In the rows, 128 means zero.
Each row has two labels, one from each of two sets.
[114 153 134 151  38 112 150 108 100 125 106  61 143 125  75 138 139 154
 108  94  44 152 124 100 135  97 125 104 103 157] : (75), Z494
[135 150 149 125  69  98 130 125 112 121 136 120 122 118 125 108 137 134
 116 108 121 137 161 159 135 130 176 114 143 103] : (75), Z494
[122 158 119 146  79 130 147 117  99 102 123  97 140 136 134 125 131 142
 125  82  65 138 114 111 133  82 142 127 105 130] : (69), Z494
[128 152 129 143 120 125 128 118 109 127 134 120 130 131 122 112 146 139
 131  87 106 114 134 130 131 121 153 139 119 131] : (69), Z494
[154 124 118 146 193 252 118 147 122 136 184 162 122  92 132 115  77 133
 145 133  66 140 111 105 131 184 155 132 152 151] : (75), Z262
[129 136 138 134 104  97 146 115 113 117 140  96 121 132 152 122 101 130
 119  85 133 173 145 144 125 111 181 116 126 114] : (75), Z494
[135 136 144 132 115 138 159 116 113 129 142 111 125 121 136 132 120 130
 137  97 163 131 131 134 128 135 143  78 158 120] : (75), Z494
[125 162 142 132  35  84 134 120 103 107 155  82 117 141 119 118 130 154
 126  86  62 179 168 166 126 114 235  89 115 123] : (75), Z494
[126 140 130 124 148 109 139 119 115 141 137 123 135 126 117 142 141 125
 136 117 191 105 128 158 138 141  66 143 145 148] : (75), Z836
[120 162 126 142 132 145 123 126 132 124 142 128 120 120 101 118 111 132
 212  96 100 142 127 113 136 144 151 140 142 124] : (69), Z494
[118 148 132 121  70 140 124 120 104 136 124 151 133 118 123 115 148 116
 134 117  88 121 139 134 156 131 162 128 130 113] : (75), Z494
[138 131 135 128  96 120 136 111 118 129 141 115 124 115 112 122 123 129
 127 107 151 137 118 123 122 135 134 117 144 117] : (75), Z494
[116 175 115 139  49 132 153 102 107 125 154  83 154 142  90 125 148 133
 112  78  43 146 112  91 145 100 126 132 102 148] : (75), Z494
[126 146 163 111  40  57 130 124  92 104 125 114 122 129 136 108 153 141
 130 129 111 133 170 191 133 116 194  91 147 119] : (75), Z494
[121 151 131 132  88 124 151 128  95 118 147 106 119 137 161 123 105 141
 139  91  49 161 132 129 127 111 184 113  95 118] : (75), Z494
[116 125 136 136 108 170 135 130 115 135 147 133 121 125 113 111 112 132
 141 111  84 134 124 112 139 152 154 109 152 125] : (75), Z494
[115 139 150 143  97 151 143 115 107 135 146 109 130 134 113 132 125 135
 127  88 105 142 127 118 133 122 120 130 117 133] : (75), Z494
[118 136 144 128  74 151 145 137  95 125 160  94 121 137 158 120 114 147
 130  96  74 139 130 133 126 122 174 104 118 129] : (75), Z494
[124 141 119 140 119 178 124 118 111  96 152 113 130 133 157 132 118 138
 137 102 104 142 125 127 138 121 145 119 119 127] : (75), Z494
[128 139 129 131  60 129 150 158 110 120 131 100 128 126 105 106 117 132
 131 113  80 141 131 135 112 112 157 109 127 135] : (75), Z494
[117 167 134 135  61  98 137 111 113 112 137  92 129 138  97 118 150 125
 128  71  94 142 132 126 139 118 153 138 129 114] : (69), Z494
[113 153 131 140  78 178 120 126  98 124 137 115 127 131 140 121 146 149
 144 101  31 126 128 113 157 120 164 127 112 105] : (75), Z494
[136 159 161 140 129 116 151 117 107 113 167 114 117 129 162 111  89 143
 129  69 148 169 162 169 122 133 204 113 159 123] : (75), Z494
[124 130 134 132  98 151 149 110  97 124 160 110 116 127 126 133 126 138
 140  81  95 137 131 133 141 126 155 111 132 146] : (75), Z494
[102 155 132 129  41 106 140 112  99  95 135  87 125 133 106 121 141 150
 114  81  73 161 154 129 139  96 182 107 123 111] : (75), Z494
[128 135 125 117  96 123 174 115 112 111 143  82 130 136 117 136 129 152
 121 114 112 144 127 132 129 120 125 117 112 153] : (75), Z262
[103 142 122 125  88 138 132 116  97 127 133  97 128 146 127 132 159 147
 117  77  75 108 133 118 146 108 151 108 116 140] : (75), Z494
[119 164 136 125 114 131 116 124 109 124 125 130 142 125 106 125 154 104
 129 118 113 112 132 129 163 132 121 104 145 146] : (75), Z262
[114 155 124 142  48 123 139 124 111 115 134  98 130 131  89 121 122 133
 139 109  62 152 133 116 131  98 154 118 134 121] : (69), Z494
[118 159 115 146 153 149 130 109 131 129 122 120 130 127 118 136 120 123
 103  79 103 136 114 109 112 145 106 150 113 135] : (69), Z494
[155 166 116 120  30  97 114 121  90 119 122 116 123 134 116 121 182 143
 120  89  47 120 128 133 147  95 156 117 107 102] : (69), Z262
[119 153 160 146  77  83 149 103 105 115 150 124 119 138 148 124 139 152
 125  81 171 154 150 169 124  87 176 118 163 103] : (75), Z494
[125 144 140 127  77  89 137 120 106 114 130 116 107 126 131 125 149 131
 134  97 135 126 140 141 121 112 146 106 141 125] : (75), Z494
[111 145  95 162 121 182 125 109 125 130 128 104 141 136  93 134 136 122
 126 103  18 140 105  81 134 126 129 139  84 154] : (69), Z494
[126 160 123 149 159 155 130  98 103 148 175 127 122 118 106 129 112 136
 129  69 140 131 125 138 123 142 163 143 149 136] : (69), Z494
[129 150 139 129  65 118 133 125 120 114 146 113 121 131 131 112 116 144
 129 107  76 146 133 127 123 115 177 112 102  84] : (75), Z494
[127 141 145 123  59 133 138 118 102 137 147 104 122 126 124 111 127 131
 130 108 101 141 143 128 129 121 178 106 151 116] : (75), Z494
[123 133 134 134  70 128 130 129 100 113 132 120 123 132 138 121 124 135
 156 132  76 165 146 135 122 129 182 105 111 126] : (75), Z494
[131 127 128 141  78 183 140 145 111 140 173 110 133 121 113 119 109 129
 139 127  69 148 120 112 128 146 143 123 123 129] : (75), Z494
[121 161 133 119  76 113 131 118  90 137 134 114 142 137 144 133 192 126
 123  83 147  81 128 134 138 116  95 123 135 148] : (69), Z836
[115 142 113 123  73 141 147 128 101 124 121 118 115 129 103 123 142 138
 126  92  53 136 124 106 145 118 148 127 114 124] : (69), Z494
[119 150 147 133 109 123 129 108 167 126 132 131 123 131 125 113 133 135
 114  98 135 122 134 134 127 125 135 129 142 132] : (69), Z494
[133 143 167 135 117 147 125 132 118 122 158 152 113 115 156  94 116 144
 134  98 115 135 165 183 155 191 218 119 147 103] : (75), Z494
[132 128 130 120  83 150 145 129 113 103 157  96 131 114 110 129 113 138
 132 124  62 156 139 137 125 127 180 112 118 168] : (75), Z494

Each row has two labels, one from each of two sets.
[124 120 135 131 124 106 136 125 117 130 142 100 112 124 127 133 101 117
 126 154 138 146 132 115 135 128  98 129 120 145] : H, [35]
[129 145 134 127 149 155  99 128 129 133 126 112 126 133 146 116 135 143
 121 118 128 121 115 138 133 126 135 140 135 125] : W, [27]
[121 122 132 128 118 108 131 123 120 109 133 128 118 126 125 141 130 121
 129 136 127 128 136 120 120 129 132 131 134 137] : H, [35]
[132 138 130 131 137 156 117 137 138 154 143 110 129 131 140 116 112 136
 125 132 141 134 116 131 144 122 103 132 116 125] : W, [27]
[136 132 121 123 131 143 123 129 140 144 126 121 145 133 132 123 114 132
 115 132 134 129 120 126 145 136 105 120 115 121] : W, [35]
[124 141 127 131 120 108 128 127 121 120 135  94 107 130 130 141 128 111
 119 142 135 129 128 117 142 130 121 166 138 130] : U, [27]
[125 125 135 123 114 103 140 128 122 123 132 116 112 129 131 137 124 113
 130 137 134 129 135 127 135 136 115 159 131 126] : H, [35]
[134 125 143 120 150 144  96 115 141 147 131 121 142 131 140 115 117 137
 116 139 122 132 112 125 139 133 112 110 113 139] : W, [35]
[134 141 128 122 137 157 113 128 143 149 128 112 121 135 145 119 121 138
 118 125 144 127 116 131 148 132 110 135 117 123] : W, [27]
[121 128 143 132 130 135 130 132 116 124 147  88 102 126 141 127  97 125
 123 145 146 132 126 114 126 126 111 132 123 145] : H, [35]
[125 127 126 127 117 103 137 129 121 128 135 111 107 125 127 138 121 117
 123 130 133 132 128 123 141 126 110 152 129 129] : H, [35]
[130 126 117 131 118  97 155 137 122 135 127 143 117 123 122 133 123 113
 138 134 129 136 136 129 140 121 114 149 129 118] : H, [35]
[135 126 124 123 130 134 118 125 140 137 124 118 142 130 130 130 116 126
 116 141 129 136 124 122 139 139 104 113 114 126] : W, [35]
[121 105 128 134 102 109 170 134 117 113 143 148 124 119 119 142 110 116
 133 142 140 135 143 125 117 132 108 118 110 130] : H, [35]
[120 121 140 130 129 116 117 126 115 117 132 122 106 127 133 132 136 129
 133 129 125 123 139 131 111 117 146 145 140 143] : H, [27]
[124 118 128 126 114 109 144 130 113 112 139 124 118 126 117 139 117 117
 133 142 133 133 138 119 132 131 116 128 123 134] : H, [35]
[137 133 130 124 143 150 112 133 141 152 128 117 135 135 138 117 113 134
 119 136 137 133 120 124 148 130 108 120 110 125] : W, [35]
[123 129 133 126 122  93 130 127 121 121 126 117 108 125 129 140 140 117
 130 132 124 126 134 134 129 123 138 163 147 144] : H, [27]
[141 132 121 123 133 113 127 118 144 153 130 114 150 134 112 132 113 123
 114 150 119 134 115 122 159 140  97 115 109 128] : W, [35]
[125 140 124 130 117 115 125 134 121 119 124 121 106 129 137 135 148 121
 134 114 132 123 132 134 128 125 140 169 150 123] : H, [27]
[130 120 126 126 117  94 142 125 124 133 130 127 130 127 116 139 122 120
 123 141 124 132 132 123 137 131 117 132 124 131] : H, [35]
[132 131 124 124 135 141 119 127 142 140 128 112 131 132 139 121 121 130
 117 132 138 130 120 122 144 132 106 132 117 126] : W, [35]
[137 129 126 123 135 144 118 120 142 137 131 117 147 136 130 125 115 131
 114 135 131 133 117 123 144 143 109 113 116 126] : W, [35]
[125 136 125 131 116 120 138 140 119 111 127 126 113 129 127 140 146 119
 134 119 135 122 140 127 124 127 141 140 144 119] : H, [27]
[129 117 121 134 115 124 158 136 124 129 134 142 130 125 124 130 114 129
 133 137 137 137 134 126 130 125 114 121 116 123] : H, [35]
[137 132 121 126 131 153 136 137 141 150 131 127 141 128 133 118 106 134
 129 132 140 138 119 124 144 134 100 116 105 119] : W, [35]
[127 137 117 130 110  96 144 135 121 119 131 151 109 127 101 147 134 110
 128 135 131 129 135 129 137 128 126 167 137 124] : H, [27]
[136 135 123 122 129 153 123 132 141 134 129 121 140 134 136 123 126 131
 122 119 138 126 121 123 140 139 115 126 121 116] : W, [35]
[142 136 118 121 133 122 124 130 147 160 120 128 141 132 133 121 125 128
 124 133 127 133 114 129 158 125 103 140 120 115] : W, [35]
[121 139 121 139 123 134 144 136 112 120 145 112 112 126 124 133 120 115
 133 130 137 129 134 123 119 119 122 135 134 132] : H, [27]
[121 118 122 134 107  88 154 127 116 119 135 127 120 124 115 145 124 110
 132 143 122 133 134 125 130 129 119 141 128 130] : H, [35]
[127 110 128 133 107  92 153 124 122 114 134 128 128 125 119 149 121 111
 128 147 131 131 139 118 132 139 103 132 120 132] : H, [35]
[123 115 141 132 122 124 135 131 113 114 145 109 106 123 132 129 110 120
 129 149 142 128 137 120 117 125 109 130 120 146] : H, [35]
[126 143 123 134 120 125 132 139 116 116 141 107 101 131 125 137 131 114
 128 125 139 124 132 122 128 123 128 157 139 127] : H, [27]
[130 117 136 123 131 113 125 120 127 138 135 107 125 124 135 125 112 125
 126 150 133 137 123 126 133 128 103 127 117 142] : H, [35]
[123 131 115 139 114 119 163 141 116 138 140 131 113 121 109 134 114 113
 139 135 134 137 134 126 134 119 115 127 125 126] : H, [35]
[124 132 134 130 126 127 125 127 120 125 133 115 109 129 138 127 132 124
 127 129 137 126 131 132 125 124 130 145 137 135] : H, [27]
[114 119 134 132 114 113 137 126 114 104 140 118 112 123 122 142 123 118
 135 138 132 130 141 118 114 129 127 127 130 139] : H, [27]
[138 133 120 121 105 125 126 132 143 142 122 123 141 131 132 122 123 129
 117 133 133 136 121 127 154 136 108 127 120 117] : W, [35]
[128 119 126 125 115  96 150 121 121 133 137 123 119 125 122 133 114 116
 132 149 128 137 131 128 139 126 106 138 122 130] : H, [35]
[124 110 122 131 103 106 163 130 121 117 134 130 134 126 114 145 109 111
 133 143 141 136 140 116 130 139 101 122 116 126] : H, [35]
[128 122 128 133 128 107 135 165 112 132 138 110 107 124 129 127 118 119
 132 146 131 134 128 125 132 120 111 141 124 140] : H, [35]
[140 134 124 119 140 119 115 120 141 151 123 113 141 130 125 122 130 129
 118 139 119 132 112 132 153 135 114 130 135 125] : W, [35]
[127 107 130 127 112  92 152 121 123 120 129 133 130 123 122 140 121 137
 128 147 131 131 138 124 129 135 110 133 119 134] : H, [35]
[137 123 127 124 131 140 128 135 132 153 119 146 144 132 138 114 120 139
 123 124 134 130 121 139 144 128 111 127 118 115] : W, [35]
[135 135 128 125 146 150 117 131 139 162 130 123 131 125 138 110 113 139
 122 131 130 131 114 134 143 121 106 123 115 124] : W, [35]

Each row has two labels, one from each of two sets.
[137 132 147 103 148 145 121 119 134 139 136 138 123 124 100 161 113 144
 114 134 129 116 131 123 127 127 130  79 142 154] : P, Z16
[121 131 119 126 137 112 128 126 139 133 139 148 130 130 129 135 108 122
 118  98 124 120 134 126 129 119 132 125 138 123] : Q, Z16
[121 123 139 126 141 150 129 120 119 135 126 116 130 125  94 143 128 119
 117 147 129 144 122 128 126 128 116 104 118 137] : P, Z699
[122 128 139 163 120 134 127 146 140 136 161 144 131 129 107 140  98 121
 111 104 123 118 114 126 139 134 121  90 145 165] : Q, Z848
[131 135 143 120 154 128 136 101 146 133 149 139 129 128  99 144  95 120
 141 129 127 124 146 129 128 118  97 106 125 136] : Q, Z16
[121 125 145 154 130 106 115 112 135 137 100 144 121 111 149 137 109 134
 116 130 131 148 128 121 128 135 120  80 122 145] : P, Z848
[125 122 139 163 130  64 122 144 139 131 131 141 136 118 156 132  86 131
 117 109 132 135 125 128 123 130  85 123 139 148] : Q, Z753
[123 126 155 138 139 100 109 130 122 130 120 161 118 113 177 134  89 125
 106 134 137 125 136 120 128 122 124  92 145 124] : P, Z848
[142 130 144 127 176 139  91  88 124 134 143 122 114 137 122 141  97 123
 122 137 124 136 130 125 138 121  94  96 120 118] : Q, Z699
[121 124 146 117 153  97 127 109 119 129 124  97 142 123  85 142 130 118
 126 173 132 151 119 127 122 131 125  95 114 123] : P, Z699
[119 128 143 161 121 125 123 166 150 124 141 152 129 128 146 130 107 119
 101 148 131 118 122 126 136 131 108 112 145 142] : Q, Z505
[117 127 155 114 158 156 127  88 127 126 136 118 123 133  95 157 107 124
 117 138 127 127 135 126 127 129 112  85 117 116] : Q, Z699
[120 121 144 154 146 147 126 115 115 127 131 136 124 132 148 137 101 116
 100 121 119 145 121 124 123 136  80 127 115 114] : Q, Z699
[120 130 149 132 174 128 127  76 126 142 125 124 129 124  97 157 105 109
 110 136 132 156 129 126 121 125 106  72 114 121] : P, Z699
[126 139 145 127 152 153 113 125 118 125 160 127 122 134 110 142 125 120
 115 172 125  96 108 123 132 116 143  64 143 132] : P, Z16
[126 132 151 141 150  62 111 126 126 135 130 118 135 104 120 148 109 125
 111 162 128 134 116 129 118 126 137  42 135 153] : P, Z16
[127 131 142 111 146 125 124 109 129 140 134 143 125 116 112 144 116 130
 114 139 129 113 125 130 130 128 140  61 149 158] : P, Z848
[130 135 122 100 153 191 132 124 137 135 168 166 126 146 130 134 118 120
 114  95 120  85 139 118 134 114 130 123 148 126] : Q, Z16
[132 126 123 158 130 105 124 188 128 139 164 137 136 128 139 133 119 126
 106 136 126  96 112 124 120 126 122  99 175 174] : P, Z16
[137 135 136 147 141 119 128 120 148 147 152 151 132 122 115 142  90 134
 123 116 124 113 123 125 121 127 112  77 129 170] : Q, Z16
[119 132 128 169 130  94 115 112 151 148 113 180 125 111 151 131 115 131
 125 134 131 110 136 125 129 117 145  65 142 154] : P, Z848
[133 124 136 107 154 167 135 109 124 132 138 110 126 141  79 143 134 122
 129 155 120 120 120 128 126 127 113 109 123 141] : P, Z699
[117 122 155 121 146 146 116 115 112 131 118 150 117 117 150 141 102 121
  88 122 130 141 135 117 121 131 107 108 129 119] : Q, Z699
[131 122 136 117 141 160 121 115 128 135 148 140 123 134 130 134 116 127
 112 113 121 114 131 122 130 123 124 110 137 131] : Q, Z16
[127 137 137 158 150 128 111 114 141 157 134 157 131 107 129 150 108 139
 102 110 123 125 120 126 121 130 142  39 149 179] : P, Z848
[134 133 131 130 138 146 126 124 140 136 139 152 121 127 129 141 117 117
 126 139 124  97 129 127 130 125 130  72 142 151] : P, Z848
[123 127 147 133 129 160 122  96 148 136 125 157 122 116 131 144  90 132
 117  87 128 132 141 124 132 125 114 106 120 138] : Q, Z848
[118 128 147 155 107 149 124 133 157 133 153 173 133 124 113 150  92 130
 120  89 132 104 136 129 147 134 131  76 142 160] : Q, Z848
[120 125 157 113 143 157 124 130 110 134 125 125 113 127 115 144 131 127
  92 166 128 122 117 124 114 130 139  83 136 135] : P, Z699
[131 127 124 128 141 139 132 137 142 146 142 153 128 141 115 135 122 123
 126 133 123 101 127 120 128 121 125 103 143 160] : P, Z16
[140 130 145 122 140 142 130 127 143 137 140 136 138 127 106 145  95 132
 123 142 128 105 130 119 125 129 112  91 131 159] : P, Z16
[137 132 123 125 139 128 137 142 142 135 167 130 141 135  99 131 116 121
 129 128 125 105 125 127 126 125 116 124 144 160] : Q, Z16
[131 129 131 138 135 117 111 100 153 140 125 149 121 127 157 132 108 136
 120 105 128 121 133 125 128 136 128 116 133 131] : Q, Z848
[131 129 143 119 143 105 120 143 137 132 148 146 128 117 130 136 102 127
 123 150 122 100 131 128 126 124 124  96 146 152] : P, Z753
[125 125 149 103 126 122 126 156 121 117 160 134 130 123 137 127  97 117
  98  83 136 137 136 131 126 124 121 150 147 107] : Q, Z753
[122 134 134 159 127 138 124  99 146 138 131 136 131 128 103 143 117 129
 128 135 124 126 126 125 132 132 133  61 129 149] : P, Z848

Each row has two labels, one from each of two sets.
[106 127 123 113 129 137 125 127 126 127 129 122 126 119 149 119 144 138
 133 135 110  94 126 130  95 132 165 135 132 120] : Z270, Z47
[172 124 109 103 117 142 130 114 121 129 131 133 123 124 131 129 122 117
 129 122 110 102 121 139 125 133 127 131 133 120] : Z270, Z165
[157 127 128 154 128 125 138 123 134 129 126 125 104  77 135 129 111 124
 140  91 134 175 138 120 114 130 151 140 117 125] : Z787, Z367
[162 129 131 161 126 125 131 130 145 125 121 127 105  81 133 129 116 129
 120 102 119 122 123 117 138 124 156 133 127 127] : Z787, Z165
[137 126 146 144 124 127 122 134 153 125 126 133 100  69 137 127 144 122
 138 104 126 141 120 141 119 129 159 121 139 135] : Z787, Z313
[143 122 144 131 137 116 120 109 142 106 122 126 113 102 127 126 136 123
 127 124 104 109 116 119 139 129 129 131 121 128] : Z787, Z165
[141 127 146 158 115 143 127 134 138 115 130 136 107  97 130 116 156 131
 136 119 142 107 126 128 141 125 155 121 119 132] : Z787, Z47
[140 118 108 143 134 116 129 152 117 130 144 118 121  93 147 124 116 131
 129 115 119 137 140 131 111 126 193 143 130 114] : Z583, Z165
[ 96 126 116 107 130 151 155 154 108 134 132 124 121 108 130 135 139 116
 161 124 117 192 140 143  97 126 160 146 128 114] : Z270, Z313
[108 126 101 115 131 134 122  99 123 133 118 130 120 133 143 123 120 137
 111 115 102  49 141 121 120 132 183 150 139 113] : Z270, Z367
[155 125 140 140 122 105 125 104 159 116 127 125  93  77 139 112 150 127
 119 117  99  70 110 130 136 123 152 118 131 117] : Z787, Z367
[110 126 105 106 132 111 129 109 127 145 112 117 123 128 141 130 134 136
 135 123 112  99 133 107 114 126 159 154 134 123] : Z270, Z367
[147 126 123 152 132 118 129 134 131 117 115 115 105  92 142 129 132 130
 132 113 124  61 124 120 115 131 180 133 132 116] : Z787, Z367
[143 124 124 121 133 118 127 107 142 118 125 123 111 103 141 117 134 128
 111 121 112  73 127 119 127 121 161 126 139 126] : Z583, Z367
[116 118 110  89 125 121 134  97 127 132 126 122 116 121 133 125 155 101
 120 130  97 116 132 128 130 123 132 133 139 112] : Z270, Z165

Each row has two labels, one from each of two sets.
[155 114 138 122 147 169 121 150 100 145  77 154 117  83 138 117 153 103
 123 120 136 136 115 118  91 140 174 141 110  72] : [71], Z628
[142 144 157 140 151 174 150 141 115 161  87 181 116  45 133  95 134  77
 140 121 153 134 144 120 110 125 128 140 119 120] : [68], Z506
[157 125 130 110 149 150 146 121 141 163  72 141 122  56 123  85 126  95
 125  84 140 119 142 111  95 154 133 155  92 120] : [71], Z670
[160 124 122 110 161 165  98 124 113 138  55 150 112  83 136 119 152  96
 137  92 129 131 133 116  71 149 126 130  67  98] : [74], Z82
[165 110 145 114 140 153 121 138 128 162 120 136 127  51 132  83 165  88
 118 119 153 147 142 118  98 127 149 154  93 113] : [71], Z506
